Here is a tiny trained network, its code and every weight. The questions are about switching its units off for an input and a target symbol, where a switched-off unit gives its printed mean instead of its output.

import numpy as np


def w(rows, s, z=0):
    codes = np.array(rows[::2]) - 128.0
    scale = np.full(codes.shape[1], s)
    scale[-1] = z or s
    return codes * scale


def f(y):
    return np.maximum(y, 0)


def softmax(a):
    e = np.exp(a - a.max(-1, keepdims=True))
    return e / e.sum(-1, keepdims=True)


def log_softmax(a):
    a = a - a.max(-1, keepdims=True)
    return a - np.log(np.exp(a).sum(-1, keepdims=True))


def net(x, mask):
    ids = ['γδελξστψ'.index(c) for c in x.split()]
    T = len(ids)
    res = E[ids] + P[:T]
    u = 0
    for l in range(2):
        q, k, v = (res @ M[l].T for M in (Q, K, V))
        z = softmax(np.where(np.tri(T) > 0, q @ k.T / 3**0.5, -1e9)) @ v
        res = res + np.where(mask[u], z, O[l][:, -1]) @ O[l][:, :-1]
        u += 1
        y = f(res @ A[l][:, :-1].T + A[l][:, -1])
        res = res + np.where(mask[u : u + 8], y, B[l][:, -1]) @ B[l][:, :-1]
        u += 8
    return log_softmax(res[-1] @ U[:, :-1].T + U[:, -1])


Q, K, V, O, A, B = {}, {}, {}, {}, {}, {}
E = w([
[160,183,42,106,106,4],'γ',
[53,71,61,66,121,141],'δ',
[113,160,62,142,157,150],'ε',
[118,167,124,84,96,99],'λ',
[51,47,75,203,82,238],'ξ',
[90,75,147,135,19,144],'σ',
[156,135,146,227,143,100],'τ',
[96,17,145,133,125,73],'ψ',
],0.02)
P = w([
[206,70,127,139,120,119],'0',
[163,79,121,136,103,125],'1',
[133,103,119,122,100,117],'2',
[108,119,116,118,102,121],'3',
[83,133,112,105,99,112],'4',
[67,155,116,117,104,127],'5',
[47,158,104,93,95,100],'6',
[35,189,130,109,111,121],'7',
[4,145,68,114,98,91],'8',
[159,143,80,43,52,99],'9',
],0.014)
Q[0] = w([
[111,116,112,170,253,107],'0.h1',
[106,169,119,177,56,48],'0.h1',
[16,90,4,159,66,107],'0.h1',
],0.011)
K[0] = w([
[207,144,190,67,87,190],'0.h1',
[2,168,154,148,156,134],'0.h1',
[29,182,168,160,119,85],'0.h1',
],0.0099)
V[0] = w([
[182,200,67,166,92,153],'0.h1',
[103,178,241,72,2,151],'0.h1',
[169,104,171,200,106,181],'0.h1',
],0.0076)
O[0] = w([
[133,53,133,105,137,161,42],'0.h1',
[254,111,159,107,175,141,235],'0.h1',
[137,166,129,73,102,186,4],'0.h1',
],0.012,0.0034)
A[0] = w([
[140,85,213,193,34,129,1],'0.n1',
[74,61,119,49,129,94,91],'0.n2',
[126,149,72,134,99,87,211],'0.n3',
[138,101,235,96,7,141,38],'0.n4',
[140,141,52,136,2,175,62],'0.n5',
[152,218,58,121,204,61,38],'0.n6',
[119,171,50,58,187,160,119],'0.n7',
[119,130,70,164,111,208,35],'0.n8',
],0.0073,0.0034)
B[0] = w([
[28,147,115,109,65,62,200],'0.n1',
[91,151,241,121,120,141,228],'0.n2',
[115,222,135,102,125,196,253],'0.n3',
[156,42,2,180,215,156,214],'0.n4',
[187,141,103,138,103,185,225],'0.n5',
[106,94,96,107,131,124,194],'0.n6',
[28,165,188,188,188,125,163],'0.n7',
[173,92,148,102,87,99,157],'0.n8',
],0.008,0.0071)
Q[1] = w([
[95,120,112,240,132,124],'1.h1',
[189,207,80,99,125,127],'1.h1',
[113,160,79,3,25,70],'1.h1',
],0.0055)
K[1] = w([
[123,147,195,2,186,87],'1.h1',
[118,75,169,70,69,132],'1.h1',
[107,139,136,189,231,122],'1.h1',
],0.0078)
V[1] = w([
[171,148,144,230,95,72],'1.h1',
[143,167,107,224,170,159],'1.h1',
[78,7,254,176,182,169],'1.h1',
],0.0093)
O[1] = w([
[238,243,25,241,196,106,97],'1.h1',
[33,145,85,105,246,252,55],'1.h1',
[109,48,254,203,163,155,1],'1.h1',
],0.0093,0.0047)
A[1] = w([
[63,227,157,205,214,176,229],'1.n1',
[107,165,71,76,119,169,80],'1.n2',
[37,177,206,153,219,70,138],'1.n3',
[91,222,165,26,200,106,108],'1.n4',
[42,176,124,190,56,135,139],'1.n5',
[195,59,163,182,147,133,50],'1.n6',
[99,61,145,254,79,115,131],'1.n7',
[74,122,51,98,143,29,2],'1.n8',
],0.0061,0.0033)
B[1] = w([
[193,66,121,101,172,149,163],'1.n1',
[88,158,127,105,107,197,202],'1.n2',
[183,126,154,174,118,133,184],'1.n3',
[218,106,112,109,83,130,195],'1.n4',
[67,98,155,226,179,98,255],'1.n5',
[106,142,226,137,112,78,144],'1.n6',
[104,65,176,111,186,114,198],'1.n7',
[1,75,132,131,51,156,232],'1.n8',
],0.0078,0.0082)
U = w([
[152,98,154,79,96,148,254],'γ',
[49,142,92,118,110,100,9],'δ',
[98,127,191,161,47,222,82],'ε',
[94,186,173,255,106,165,153],'λ',
[25,123,192,99,141,187,113],'ξ',
[62,85,160,149,126,100,74],'σ',
[40,133,92,139,233,177,177],'τ',
[122,37,87,117,121,112,134],'ψ',
],0.008,0.0069)

Each question gives the input, a string of symbols that net reads in full, and the target symbol t.
The units are the heads (3 rows each of Q, K, V and O) and the neurons (one row each of A and B). Each row of codes is followed by its name. A weight is (code - 128) times the scale printed after its matrix; where a second scale follows, it is the last column's (O, A, B and U).
mask holds one flag per unit, layer by layer, with each layer's heads first. A switched-off unit (its flag False) gives its mean, the last column of its rows in O or B, instead of its output. The means were averaged over made-up inputs and are rounded, as every weight is.
A unit's drop is (log p(t) with every unit on - log p(t) with that unit switched off) / (log p(t) with every unit on - log p(t) with every unit switched off).
The circuit of an input: a set's keep is (log p(t) with only the set's units on - log p(t) with every unit switched off) / (log p(t) with every unit on - log p(t) with every unit switched off). Starting from the 12 units with the biggest drops (on a tie, the unit counted first), units are removed one at a time, each time the one whose removal leaves the highest keep (on an exact tie, the one counted first), for as long as the keep stays at least 0.8.
units of the circuit, in order: the units of the circuit, biggest drop first
top k neurons: the k neurons with the biggest drops, biggest first
k most important neurons of layer l: the k neurons of layer l with the biggest drops, biggest first
input λ σ λ δ δ, target σ: units of the circuit, in order => [0.h1; 1.h1; 0.n5]
input τ γ δ, target ξ: units of the circuit, in order => [0.h1; 0.n2]
input τ ε ψ, target ξ: top 2 neurons => [0.n7; 0.n2]
input ψ σ ψ γ, target λ: units of the circuit, in order => [1.h1]
input λ σ γ ξ, target δ: 2 most important neurons of layer 0 => [0.n3; 0.n2]
input δ λ σ δ ε σ, target ξ: units of the circuit, in order => [1.h1; 0.n1]
input ψ ψ γ ξ ψ ψ, target λ: units of the circuit, in order => [0.h1; 1.h1]
input ξ ξ σ σ σ ψ δ, target σ: units of the circuit, in order => [1.h1; 0.h1; 0.n5]
input ψ γ λ, target δ: units of the circuit, in order => [0.h1; 1.h1]
input σ γ γ, target δ: units of the circuit, in order => [1.h1; 0.h1; 1.n8]
input σ ε ξ δ γ ξ σ ε σ ξ, target γ: units of the circuit, in order => [0.h1; 1.n5; 1.n8]
input γ ε ψ γ, target λ: 4 most important neurons of layer 0 => [0.n3; 0.n2; 0.n4; 0.n5]
input λ γ ξ λ λ ψ γ ε, target δ: units of the circuit, in order => [1.h1; 0.h1]
input γ ψ δ δ ψ λ, target λ: top 2 neurons => [0.n4; 0.n2]
input λ δ ψ, target σ: top neuron => [1.n7]
input λ τ σ ψ ψ λ, target λ: top 2 neurons => [0.n4; 0.n3]
input ξ σ τ σ ψ δ ψ δ ξ, target σ: top 2 neurons => [1.n7; 1.n5]
input λ ξ ψ ξ σ ψ ψ σ λ, target γ: 3 most important neurons of layer 0 => [0.n4; 0.n1; 0.n7]
input γ δ σ ψ σ σ σ ε σ, target τ: 2 most important neurons of layer 0 => [0.n7; 0.n1]
input σ σ γ σ δ γ δ, target δ: most important neuron of layer 0 => [0.n3]
